Here is a tiny trained network, its code and every weight. The questions are about switching its units off for an input and a class, where a switched-off unit gives its printed mean instead of its output.

import numpy as np


def w(rows, s, z=0):
    codes = np.array(rows[::2]) - 128.0
    scale = np.full(codes.shape[1], s)
    scale[-1] = z or s
    return codes * scale


def norm(h):
    return h / np.sqrt((h * h).mean(-1, keepdims=True) + 1e-5)


def f(y):
    return np.maximum(y, 0)


def log_softmax(a):
    a = a - a.max(-1, keepdims=True)
    return a - np.log(np.exp(a).sum(-1, keepdims=True))


def net(x, mask):
    res = np.array(x, float).reshape(1, 6) / 4 @ E
    u = 0
    for l in range(4):
        y = f(norm(res) @ A[l][:, :-1].T + A[l][:, -1])
        res = res + np.where(mask[u : u + 7], y, B[l][:, -1]) @ B[l][:, :-1]
        u += 7
    return log_softmax(norm(res)[-1] @ U[:, :-1].T + U[:, -1])


A, B = {}, {}
E = w([
[204,126,106,118,185,96,59,111,252],'x0',
[144,122,130,134,134,126,133,131,123],'x1',
[75,50,16,218,150,103,127,111,116],'x2',
[122,127,127,125,127,130,126,132,130],'x3',
[170,140,44,21,138,68,206,120,92],'x4',
[129,150,122,129,132,125,109,127,116],'x5',
],0.012)
A[0] = w([
[119,124,7,64,156,102,171,132,110,48],'L0N0',
[92,126,122,219,144,132,114,130,142,154],'L0N1',
[130,129,46,140,144,100,135,128,142,164],'L0N2',
[110,106,14,170,118,116,153,136,103,60],'L0N3',
[92,121,95,167,116,140,163,122,70,3],'L0N4',
[140,129,51,156,145,124,122,123,202,25],'L0N5',
[149,134,88,121,132,120,153,113,119,75],'L0N6',
],0.019,0.0054)
B[0] = w([
[217,131,126,168,5,134,150,135,126,231],'L0N0',
[133,115,139,189,79,167,136,108,162,249],'L0N1',
[123,104,90,123,158,155,145,78,157,208],'L0N2',
[65,115,119,158,191,145,183,61,145,232],'L0N3',
[96,103,124,71,161,105,44,205,69,197],'L0N4',
[91,105,122,83,171,94,56,203,132,201],'L0N5',
[140,115,137,115,71,142,123,137,134,160],'L0N6',
],0.019,0.014)
A[1] = w([
[172,133,94,80,189,69,72,142,169,18],'L1N0',
[109,137,149,118,113,130,133,138,151,180],'L1N1',
[130,163,177,49,171,118,150,120,113,5],'L1N2',
[130,155,94,84,140,110,147,114,120,78],'L1N3',
[120,151,160,193,124,146,109,133,141,48],'L1N4',
[81,144,135,103,144,102,152,161,5,30],'L1N5',
[161,190,176,84,121,128,145,145,128,26],'L1N6',
],0.027,0.0026)
B[1] = w([
[66,143,175,35,120,162,135,217,172,206],'L1N0',
[136,142,153,144,153,149,118,124,93,175],'L1N1',
[195,71,78,134,187,128,88,3,100,191],'L1N2',
[137,85,125,160,92,83,138,167,98,145],'L1N3',
[168,117,178,147,100,88,112,123,98,252],'L1N4',
[69,150,170,18,144,176,111,219,229,204],'L1N5',
[83,88,102,168,187,136,146,31,104,227],'L1N6',
],0.019,0.013)
A[2] = w([
[171,188,81,60,176,74,93,190,224,34],'L2N0',
[68,135,61,193,250,112,167,58,91,85],'L2N1',
[200,226,107,95,84,83,200,107,148,49],'L2N2',
[25,149,19,178,228,88,167,100,127,16],'L2N3',
[234,187,109,82,58,67,232,126,66,122],'L2N4',
[137,176,77,142,149,125,95,136,123,6],'L2N5',
[179,158,78,57,155,125,177,81,103,111],'L2N6',
],0.016,0.0026)
B[2] = w([
[102,123,205,110,176,136,117,179,127,183],'L2N0',
[110,94,113,187,232,75,11,134,168,248],'L2N1',
[174,168,120,99,62,100,175,123,36,160],'L2N2',
[113,163,143,140,250,57,91,10,78,217],'L2N3',
[179,234,77,53,43,120,209,53,153,189],'L2N4',
[144,167,125,99,161,99,117,114,105,128],'L2N5',
[172,163,147,117,89,117,198,156,115,173],'L2N6',
],0.015,0.012)
A[3] = w([
[97,147,129,125,189,151,64,135,127,135],'L3N0',
[185,144,170,253,54,93,83,149,94,80],'L3N1',
[103,90,77,155,156,88,135,151,132,101],'L3N2',
[142,124,141,86,125,103,95,109,157,133],'L3N3',
[84,166,131,82,132,187,117,181,134,5],'L3N4',
[118,133,135,175,155,108,142,162,151,60],'L3N5',
[141,127,123,120,165,148,125,104,99,152],'L3N6',
],0.026,0.0018)
B[3] = w([
[182,94,70,94,80,110,206,114,119,227],'L3N0',
[179,206,29,32,73,116,235,112,146,253],'L3N1',
[164,207,249,152,168,138,72,103,45,176],'L3N2',
[36,147,106,231,71,157,130,195,8,161],'L3N3',
[160,131,187,140,162,115,74,223,181,188],'L3N4',
[148,143,124,103,100,140,126,117,83,153],'L3N5',
[95,184,91,253,101,92,64,190,186,165],'L3N6',
],0.015,0.022)
U = w([
[189,209,66,126,18,119,200,103,75,104],'0',
[82,102,106,240,241,105,63,17,58,253],'1',
[70,130,182,79,147,159,94,250,120,5],'2',
],0.011,0.00057)

Each question gives the input, the list of numbers given to net, and the class t.
The units are the neurons (one row each of A and B). Each row of codes is followed by its name. A weight is (code - 128) times the scale printed after its matrix; where a second scale follows, it is the last column's (A, B and U).
mask holds one flag per neuron, layer by layer. A switched-off neuron (its flag False) gives its mean, the last column of its row in B, instead of its output. The means were averaged over made-up inputs and are rounded, as every weight is.
A unit's drop is (log p(t) with every unit on - log p(t) with that unit switched off) / (log p(t) with every unit on - log p(t) with every unit switched off).
The circuit of an input: a set's keep is (log p(t) with only the set's units on - log p(t) with every unit switched off) / (log p(t) with every unit on - log p(t) with every unit switched off). Starting from the 12 units with the biggest drops (on a tie, the unit counted first), units are removed one at a time, each time the one whose removal leaves the highest keep (on an exact tie, the one counted first), for as long as the keep stays at least 0.8.
units of the circuit, in order: the units of the circuit, biggest drop first
unit that matters most: the unit with the biggest drop
k most important neurons: the k neurons with the biggest drops, biggest first
drop when u is switched off: that unit's drop, to one decimal
input [-1,0,6,0,5,-4], class 1: unit that matters most : L0N3
input [2,-6,-8,-4,-5,-6], class 1: 2 most important neurons : (L0N1; L0N0)
input [-5,8,-5,7,3,4], class 1: 3 most important neurons : (L1N6; L0N4; L1N2)
input [-4,-5,-4,-2,3,4], class 1: 4 most important neurons : (L1N6; L0N4; L0N1; L0N5)
input [-1,0,7,-4,-8,5], class 0: 2 most important neurons : (L0N1; L3N1)
input [4,-1,5,-7,3,-4], class 1: 2 most important neurons : (L0N3; L0N2)
input [5,-5,2,-3,-4,7], class 2: 3 most important neurons : (L0N5; L0N0; L1N0)
input [-7,-4,4,-8,4,0], class 2: 2 most important neurons : (L0N4; L1N5)
input [2,-5,5,-1,3,6], class 1: 2 most important neurons : (L0N3; L0N2)
input [-6,4,-7,4,0,-4], class 1: 3 most important neurons : (L1N6; L0N4; L1N2)
input [8,7,5,0,-3,5], class 2: 2 most important neurons : (L0N5; L1N0)
input [-8,0,6,4,-2,-5], class 2: 2 most important neurons : (L0N4; L1N5)
input [3,1,2,5,-1,-1], class 2: 2 most important neurons : (L0N5; L1N0)
input [8,8,-3,-6,6,-1], class 2: units of the circuit, in order : (L1N0)
input [6,-7,-6,7,-1,1], class 1: drop when L0N5 is switched off : 1.4
input [2,1,6,8,-8,-3], class 0: drop when L0N2 is switched off : 0.0
input [5,-3,6,-3,1,4], class 1: drop when L0N3 is switched off : 3.6
input [-7,2,-2,-5,6,-3], class 2: drop when L0N4 is switched off : 1.1
